Each row has a hidden value; after the row comes its group, the name of the range that the value falls in. Each part has its own.
[-106 -39 -26 -49 70 53 91 23 14 -10 -50 4 -9 46 -14 37 22 87 42 48 -19 -22 -35 -106 8 13 35 -15 -4 -12 19 -37 3 71 -112 30 75 -14 -35 8 10 13 6 -14 52 2 4 33 -10 14 -27 18 -17 -10 31 -57 -38 11 -13 -4 4 71 28 25 -9 -17 43 -3 -120 28 23 29 15 28 31 25 30 127 9 17 1 -35 1 39 -53 14 36 -62 20 -53 -35 44 -70 -32 13 23 -5 26 -2 -11 14 24 39 -33 1 -18 -17 -5 45 23 1 74 22 39 9 3 -11 4 62 -61 -7 14 -32 -19 -2 18 -40 -2 -12 62 5 127 39 31 39 3 -49 0 86 15 -47 47 88 -8 27 -74 -11 -23 71]
C
[23 44 -1 22 -65 -22 -67 -2 -1 -1 29 5 15 -29 13 -55 4 -48 -52 -31 -2 15 13 63 -11 -4 -4 13 4 26 -17 23 2 -31 86 -30 -39 16 33 -6 -9 -15 -16 25 -31 -12 -4 -14 2 -8 36 10 -21 26 -39 35 26 10 -9 2 2 -38 -23 -17 7 8 -42 48 57 -25 -17 -32 -3 -29 -22 -23 -15 -49 -17 1 21 14 0 -33 47 -13 -39 13 -24 25 4 -47 48 35 -12 -41 4 -26 4 3 -31 -20 -44 21 17 24 -23 4 -34 -6 8 -102 -17 -30 8 13 -7 -12 -49 27 -1 13 0 -1 0 -20 38 -1 9 -37 17 -62 -14 -2 -33 22 54 -7 -57 -6 -30 -36 -113 10 1 49 -1 -4 -35]
E
[-20 15 -10 -46 29 16 4 14 14 14 -11 -17 15 0 -1 -26 -14 6 -14 -20 -11 6 -25 6 16 5 -3 17 5 16 10 -25 5 17 101 -31 12 2 22 -7 24 -3 -3 21 -13 -3 -15 10 2 19 10 12 -4 17 -12 12 14 5 5 -13 17 17 20 -4 -24 12 -52 15 -4 -4 -6 -7 8 0 -18 2 10 -31 11 -11 10 7 11 -55 -14 17 -8 -28 -52 17 5 -18 15 -17 3 12 7 -14 28 1 -3 -30 19 -7 -12 17 -29 -2 7 -14 13 -32 -15 -12 7 16 -14 -26 -7 -15 9 2 5 -21 -1 11 16 -5 2 7 9 -15 3 -1 1 0 31 -6 -43 -18 -18 12 -3 30 -14 -12 2 -18 -9]
Q
[7 1 -14 -65 7 -5 16 -7 12 35 7 -38 22 1 -19 -28 -36 14 -17 -30 3 16 -12 44 4 4 -16 21 8 12 29 -50 5 -17 53 -32 9 6 27 5 3 -8 0 23 -23 15 -18 -11 21 28 16 -19 -2 -17 -30 25 11 -5 27 -22 10 4 10 -24 -53 23 -107 -44 32 -2 -12 -3 -6 22 -38 -2 -56 -72 4 -28 -23 27 20 -44 -8 36 -10 13 -36 37 10 -23 46 -17 10 25 22 -27 25 12 13 -13 5 1 -51 16 26 5 -22 -7 7 24 -32 -9 -4 7 -9 -21 -5 -12 8 -13 29 -26 2 -2 3 -6 11 0 -15 -43 -11 -23 21 -34 35 -19 -63 -10 34 -13 30 44 -24 -17 11 -2 -32]
Q
[30 31 -12 2 -23 -22 -47 6 -4 2 17 -8 16 -24 15 -40 -10 -36 -42 -29 -7 16 -2 29 1 1 -19 16 7 24 -9 1 5 -15 69 -43 -31 17 36 -7 2 -10 -18 16 -26 -5 -3 -3 9 3 35 4 -4 34 -32 36 27 9 -7 -1 17 -23 -7 -19 8 9 -59 19 46 -16 -17 -23 8 -18 -23 -11 -19 -62 -1 8 24 12 3 -31 47 14 -28 3 -36 42 1 -43 3 11 -6 -19 -3 -6 10 2 -11 -34 -33 10 13 29 -11 1 -23 -27 10 -61 -26 -25 6 18 -4 -29 -38 15 14 -6 4 -12 -3 -9 29 -3 5 -15 11 -54 -13 -6 -25 0 40 -4 -64 -16 -13 -17 -84 21 -6 32 5 -3 -36]
Q
[-57 22 -34 -76 53 -16 16 34 -9 -29 -8 -20 2 -29 8 44 -26 -34 -41 22 -30 5 -23 -7 41 -13 -36 46 73 5 -6 -30 -17 64 52 -57 -14 -12 23 -35 69 -23 -36 -14 -3 -8 -10 38 -2 6 21 34 24 46 10 35 51 -5 -17 -12 44 55 6 1 6 9 -23 47 26 74 -16 -18 43 -34 9 52 62 21 36 22 75 -19 12 -8 -54 3 16 -81 -65 -3 -27 13 -41 -13 8 -18 -10 34 35 -31 -26 -55 10 -7 42 20 -2 -17 46 -55 12 -73 -32 -59 2 29 -26 -20 -21 25 72 -8 9 5 -17 26 25 21 -10 27 24 -36 -4 11 -13 41 -40 30 -37 -50 -14 59 5 20 -14 -14 15 -28 -38]
C
[54 28 -7 -14 -37 -62 -47 -20 -1 22 39 -11 26 -32 7 -35 -28 -28 -55 -43 -1 27 6 73 -10 -8 -26 12 10 17 6 -2 7 -34 88 -45 -47 23 44 4 -17 -15 -19 24 -48 3 -17 -16 14 6 27 -7 -3 -3 -51 41 35 5 0 -6 2 -46 -22 -35 -8 17 -90 13 79 -13 -24 -26 -2 -13 -34 -21 -53 -88 -17 -6 -16 33 10 -41 47 1 -33 48 -27 68 20 -30 64 18 -8 -29 21 -29 10 20 -23 -21 -27 19 -33 22 24 6 -49 -3 1 -66 -45 -36 -7 8 4 -7 -32 25 18 -7 25 -3 -4 -13 28 -2 15 -30 -4 -74 -30 -28 -21 -21 53 -18 -83 1 17 -51 -75 27 -6 20 6 7 -54]
Q
[-17 18 -35 -127 72 10 63 -1 47 36 -4 -33 27 1 -26 6 -53 46 24 -1 -19 15 -18 -116 38 3 -26 1 48 -12 25 -37 -7 52 19 -17 35 -18 21 -4 -9 -26 -9 -17 -22 4 -30 8 26 25 -3 1 9 -5 -6 21 -13 -2 16 -34 35 32 9 -8 -101 2 -95 -15 19 51 -9 -16 -3 4 3 43 -28 -21 12 -35 -45 6 22 -29 -68 36 25 -17 -52 21 29 -10 2 -43 6 9 20 -10 33 -4 34 -31 13 -37 -22 12 68 -6 1 27 -4 14 -33 -11 -21 27 -8 4 29 -23 57 5 14 -3 -5 19 -12 -24 17 24 -25 9 2 -23 19 -21 -18 9 -22 -7 46 11 97 -14 -41 -29 9 -30 -36]
E
[-35 5 -18 42 -13 -5 -39 40 -17 -39 -28 32 -12 -25 32 -18 33 -39 -29 13 -29 0 -7 18 -8 1 16 19 -14 12 -37 5 -5 11 22 -11 -16 14 -6 -19 32 3 -12 -5 5 -19 29 31 -17 -8 25 30 -12 55 4 6 -1 17 -31 12 10 16 -8 -1 58 -12 81 52 -38 -6 1 -7 36 -30 21 10 73 52 14 46 66 -35 -15 24 20 -29 -11 -57 11 -10 -50 -21 -45 12 -9 -29 -28 18 -6 -35 -43 -15 -34 7 79 12 -69 -8 15 -46 9 -84 -14 -17 24 12 -13 -30 -41 13 6 7 -28 -7 -9 0 26 4 -11 26 44 -5 16 37 -37 79 25 14 23 -27 -82 14 -118 -24 27 20 -3 -13 17]
C
[-10 -25 9 47 -28 40 11 -30 18 35 -20 15 10 31 -36 -62 13 70 4 -25 14 2 3 47 -49 13 25 -40 -73 14 25 -43 29 -64 -15 18 32 27 -25 44 -42 22 29 45 1 12 22 -12 6 13 3 -21 -35 -25 -27 -31 -40 23 9 -1 -29 -26 9 -16 -26 -3 -9 -19 -31 -85 -7 22 -27 39 -22 -39 -97 -53 -9 -13 -64 16 2 -14 55 22 -11 37 39 25 0 -25 31 19 2 34 10 -39 -5 16 9 35 -20 12 -74 -1 -15 19 -63 32 -2 82 -9 14 8 -31 11 -25 6 -31 -42 -9 -2 -31 6 -27 -23 -22 15 -8 -6 13 4 9 27 -56 57 -39 -11 40 -30 -49 -11 7 16 -57 -12 16 45]
E
[-9 7 -13 -127 57 3 60 -10 41 42 4 -35 24 0 -36 -6 -48 42 -11 -23 3 16 -9 -37 29 -6 -17 17 30 3 33 -38 4 18 47 -59 26 -12 31 9 -10 -29 -12 12 -21 9 -33 -6 19 34 16 -1 11 -21 -30 15 12 -3 30 -32 18 2 10 -15 -84 16 -99 -15 14 24 -19 -16 -13 9 -19 21 -64 -56 2 -33 -47 27 27 -39 -55 51 1 10 -44 36 36 -3 26 -30 11 15 35 -31 26 18 15 -22 17 -7 -65 16 88 3 -15 23 -1 32 -24 -10 -20 8 -3 2 12 -11 36 -2 39 -13 -2 11 -1 -8 17 -11 -26 -28 -15 -36 29 -44 19 -17 -43 -3 43 5 101 26 -26 -23 8 -9 -16]
Q
[-43 5 -35 -22 15 -11 -4 48 -28 -25 -8 -3 6 -24 42 10 0 -34 -50 5 -23 9 -10 13 18 2 -4 36 39 15 -22 -4 -9 30 53 -46 -6 -1 24 -21 35 -10 -28 -10 0 -11 -3 30 -3 5 29 23 5 35 -1 23 21 2 -29 5 19 22 -4 -13 25 0 -5 45 -13 21 0 -21 36 -26 8 15 64 41 7 35 69 -14 -8 -16 10 -16 -16 -44 -35 -10 -28 -23 -5 -6 5 -69 -12 24 12 -13 -40 -33 -11 6 48 13 -31 -8 38 -55 6 -125 -9 -38 13 31 -16 -33 -23 4 20 14 -11 -1 -10 11 19 16 -11 23 30 -3 -2 16 -21 40 -1 -8 -28 -24 -57 30 -75 22 28 11 4 -19 -15]
C
[-49 -45 -2 -13 37 67 58 1 19 20 -44 -8 5 52 -30 -28 5 101 46 12 3 -13 -27 -46 -17 19 32 -22 -57 3 34 -67 20 0 -94 38 80 3 -47 18 11 14 40 16 32 12 4 11 0 17 -29 -8 -10 -15 7 -48 -44 11 19 -12 -3 51 41 11 -43 -5 -14 -61 -104 -33 18 39 -9 55 -1 -8 -58 45 16 -11 3 -13 8 28 -29 39 30 -44 29 -18 -10 19 -18 -24 18 79 -3 -8 -2 -8 38 37 25 -15 -32 -7 -35 3 19 18 7 112 23 60 11 -19 -3 -29 17 -51 -22 -11 -15 -37 8 -2 -22 -14 -1 40 -12 63 40 29 47 -29 34 -16 34 13 -32 7 85 1 4 -64 -6 2 61]
E
[-65 9 -21 -61 36 0 23 30 -4 -14 -7 -15 14 -18 7 -3 -9 19 -40 13 -20 0 -20 11 20 -3 5 42 27 22 4 -17 -3 36 -7 -27 18 -5 9 -30 34 -16 -18 6 4 -5 -16 22 -14 11 17 27 3 23 -9 2 31 4 -5 -7 18 40 9 -9 11 8 12 40 -34 14 -5 -4 17 -17 -8 12 52 16 6 11 46 -12 7 3 -27 0 -10 -34 -30 -8 -19 1 -11 -15 9 -7 3 -4 22 -6 -34 -30 12 -1 29 13 -16 -4 25 -31 12 -47 1 -30 11 24 -26 -37 -7 -2 9 12 4 -1 -3 14 17 17 -6 23 11 -2 6 15 13 32 4 -5 14 -18 -39 53 -15 37 17 -19 5 -25 5]
E
